Below is a small trained network, with its code and all its weights. Each question gives an input and a class and asks what happens when units are switched off, that is, made to give their printed mean instead of their output.

import numpy as np


def w(rows, s, z=0):
    codes = np.array(rows[::2]) - 128.0
    scale = np.full(codes.shape[1], s)
    scale[-1] = z or s
    return codes * scale


def f(y):
    return y / 2 * (1 + np.tanh(0.7978845608 * (y + 0.044715 * y**3)))


def log_softmax(a):
    a = a - a.max(-1, keepdims=True)
    return a - np.log(np.exp(a).sum(-1, keepdims=True))


def net(x, mask):
    res = np.array(x, float).reshape(1, 6) / 4 @ E
    y = f(res @ A[0][:, :-1].T + A[0][:, -1])
    res = res + np.where(mask, y, B[0][:, -1]) @ B[0][:, :-1]
    return log_softmax(res[-1] @ U[:, :-1].T + U[:, -1])


A, B = {}, {}
E = w([
[127,105,94,177,168,144,219,89,76,101,52,79],'x0',
[162,107,120,63,88,39,114,50,147,98,127,118],'x1',
[201,94,146,193,43,106,160,119,149,152,144,107],'x2',
[110,75,125,112,157,176,152,102,115,164,138,250],'x3',
[48,108,159,130,72,115,102,116,79,177,54,82],'x4',
[151,140,178,135,138,206,137,117,170,36,177,109],'x5',
],0.012)
A[0] = w([
[94,134,178,143,54,141,95,179,119,199,81,65,209],'neuron 1',
[80,65,140,100,111,79,119,133,77,155,74,153,168],'neuron 2',
[203,62,117,125,151,156,121,87,71,88,145,137,130],'neuron 3',
[89,101,87,65,119,137,105,221,225,118,146,163,84],'neuron 4',
[90,147,125,53,140,99,83,165,149,124,205,145,142],'neuron 5',
[146,161,182,89,103,160,155,137,150,99,134,68,110],'neuron 6',
[128,228,151,243,124,210,163,200,54,167,50,60,105],'neuron 7',
[65,77,178,183,14,51,60,130,132,198,79,52,145],'neuron 8',
[118,171,104,149,132,162,123,180,149,93,122,117,106],'neuron 9',
[104,164,115,160,195,176,132,214,76,124,120,39,109],'neuron 10',
[45,120,152,55,115,115,76,145,160,107,165,197,136],'neuron 11',
[71,135,156,83,136,81,86,96,54,198,78,145,138],'neuron 12',
[112,90,166,136,104,193,132,207,144,193,173,242,158],'neuron 13',
[54,81,103,80,147,101,73,103,124,176,107,132,90],'neuron 14',
[125,80,176,122,146,216,132,179,193,127,194,173,252],'neuron 15',
[72,164,142,168,150,220,72,153,147,117,146,137,104],'neuron 16',
[135,153,147,148,127,166,161,126,187,132,203,70,148],'neuron 17',
[144,80,111,222,117,121,147,144,45,204,96,149,120],'neuron 18',
[164,59,105,153,143,101,178,156,55,176,77,137,150],'neuron 19',
[119,121,140,180,129,205,168,95,156,113,177,162,83],'neuron 20',
[150,137,160,126,82,112,83,155,77,149,119,71,66],'neuron 21',
[194,96,169,166,103,67,152,54,98,127,128,117,137],'neuron 22',
[165,152,84,135,97,103,191,71,168,101,123,218,76],'neuron 23',
[141,108,132,56,149,131,132,2,138,79,158,149,107],'neuron 24',
[107,162,130,93,154,50,100,82,119,159,90,99,54],'neuron 25',
],0.0084,0.0035)
B[0] = w([
[113,67,108,138,101,149,172,170,200,167,133,102,208],'neuron 1',
[78,157,64,112,88,137,120,159,133,137,67,114,192],'neuron 2',
[160,112,85,114,152,129,145,111,144,126,125,78,155],'neuron 3',
[164,133,149,118,151,116,114,111,90,113,107,119,175],'neuron 4',
[144,166,184,105,151,70,96,122,56,74,96,102,190],'neuron 5',
[120,118,134,148,163,142,139,93,90,106,159,140,172],'neuron 6',
[118,116,132,77,171,76,100,168,142,109,173,74,230],'neuron 7',
[167,70,91,146,124,146,196,119,172,175,200,95,248],'neuron 8',
[134,132,118,108,167,82,99,122,119,123,110,120,160],'neuron 9',
[140,116,146,63,177,28,93,146,135,82,144,66,205],'neuron 10',
[140,169,104,94,152,92,99,136,130,99,107,118,194],'neuron 11',
[73,169,79,44,105,93,43,129,90,169,68,135,202],'neuron 12',
[147,254,157,157,128,137,133,73,83,100,125,191,218],'neuron 13',
[108,143,129,131,115,98,102,148,82,118,103,150,178],'neuron 14',
[190,208,151,163,156,136,127,37,117,80,148,200,216],'neuron 15',
[145,172,193,152,152,119,105,147,117,111,109,119,189],'neuron 16',
[132,148,180,128,169,112,101,153,99,107,164,165,176],'neuron 17',
[105,59,92,139,132,172,151,159,155,164,149,116,196],'neuron 18',
[120,78,120,106,101,139,137,158,126,165,119,104,187],'neuron 19',
[178,147,115,137,122,172,122,97,136,117,163,158,171],'neuron 20',
[149,136,143,169,108,149,160,111,143,134,173,118,167],'neuron 21',
[133,119,141,116,140,147,111,162,155,101,154,86,184],'neuron 22',
[84,110,141,109,144,120,135,131,168,130,140,97,165],'neuron 23',
[107,77,140,150,121,136,149,153,132,189,126,107,182],'neuron 24',
[149,159,95,126,85,156,121,90,131,134,95,179,172],'neuron 25',
],0.0097,0.016)
U = w([
[88,47,109,107,163,73,165,190,205,185,131,76,246],'0',
[29,140,69,117,61,121,97,148,104,235,2,168,2],'1',
[191,152,134,248,150,168,220,82,176,172,189,153,89],'2',
[132,227,186,116,201,58,55,125,72,82,94,140,120],'3',
],0.0073,0.00082)

Each question gives the input, the list of numbers given to net, and the class t.
The units are the neurons (one row each of A and B). Each row of codes is followed by its name. A weight is (code - 128) times the scale printed after its matrix; where a second scale follows, it is the last column's (A, B and U).
mask holds one flag per neuron, in row order. A switched-off neuron (its flag False) gives its mean, the last column of its row in B, instead of its output. The means were averaged over made-up inputs and are rounded, as every weight is.
A unit's drop is (log p(t) with every unit on - log p(t) with that unit switched off) / (log p(t) with every unit on - log p(t) with every unit switched off).
The circuit of an input: a set's keep is (log p(t) with only the set's units on - log p(t) with every unit switched off) / (log p(t) with every unit on - log p(t) with every unit switched off). Starting from the 12 units with the biggest drops (on a tie, the unit counted first), units are removed one at a time, each time the one whose removal leaves the highest keep (on an exact tie, the one counted first), for as long as the keep stays at least 0.8.
circuit, biggest first: the units of the circuit, biggest drop first
unit that matters most: the unit with the biggest drop
k most important neurons: the k neurons with the biggest drops, biggest first
drop of u: that unit's drop, to one decimal
input [-5,-7,8,-5,-4,-6], class 2: unit that matters most -> neuron 13
input [6,3,5,-6,-1,-1], class 0: 2 most important neurons -> (neuron 15; neuron 13)
input [6,8,8,-6,8,3], class 0: 2 most important neurons -> (neuron 15; neuron 13)
input [-1,2,1,-1,8,-4], class 1: 3 most important neurons -> (neuron 12; neuron 2; neuron 25)
input [-3,-6,8,-8,-7,-2], class 3: 2 most important neurons -> (neuron 8; neuron 17)
input [6,1,5,-6,-6,0], class 0: 3 most important neurons -> (neuron 13; neuron 15; neuron 5)
input [-2,-1,5,-8,-8,-4], class 2: 3 most important neurons -> (neuron 12; neuron 10; neuron 7)
input [3,0,1,3,3,3], class 0: 4 most important neurons -> (neuron 13; neuron 15; neuron 25; neuron 21)
input [3,5,3,-7,-4,5], class 0: 4 most important neurons -> (neuron 15; neuron 13; neuron 5; neuron 22)
input [5,-8,-5,1,-1,-8], class 0: 3 most important neurons -> (neuron 7; neuron 10; neuron 18)
input [2,0,-2,7,-6,-5], class 2: 2 most important neurons -> (neuron 12; neuron 10)
input [0,0,3,5,-4,-5], class 2: 2 most important neurons -> (neuron 12; neuron 13)
input [5,-3,-3,4,1,-3], class 1: drop of neuron 8 -> 0.2
input [-2,1,-5,-6,6,-6], class 1: circuit, biggest first -> (neuron 12)
input [3,-7,0,-2,-8,3], class 3: drop of neuron 17 -> 0.0
input [-1,7,8,-8,-5,-7], class 2: drop of neuron 10 -> 0.3
input [-6,2,8,-5,-5,-6], class 2: drop of neuron 19 -> 0.2
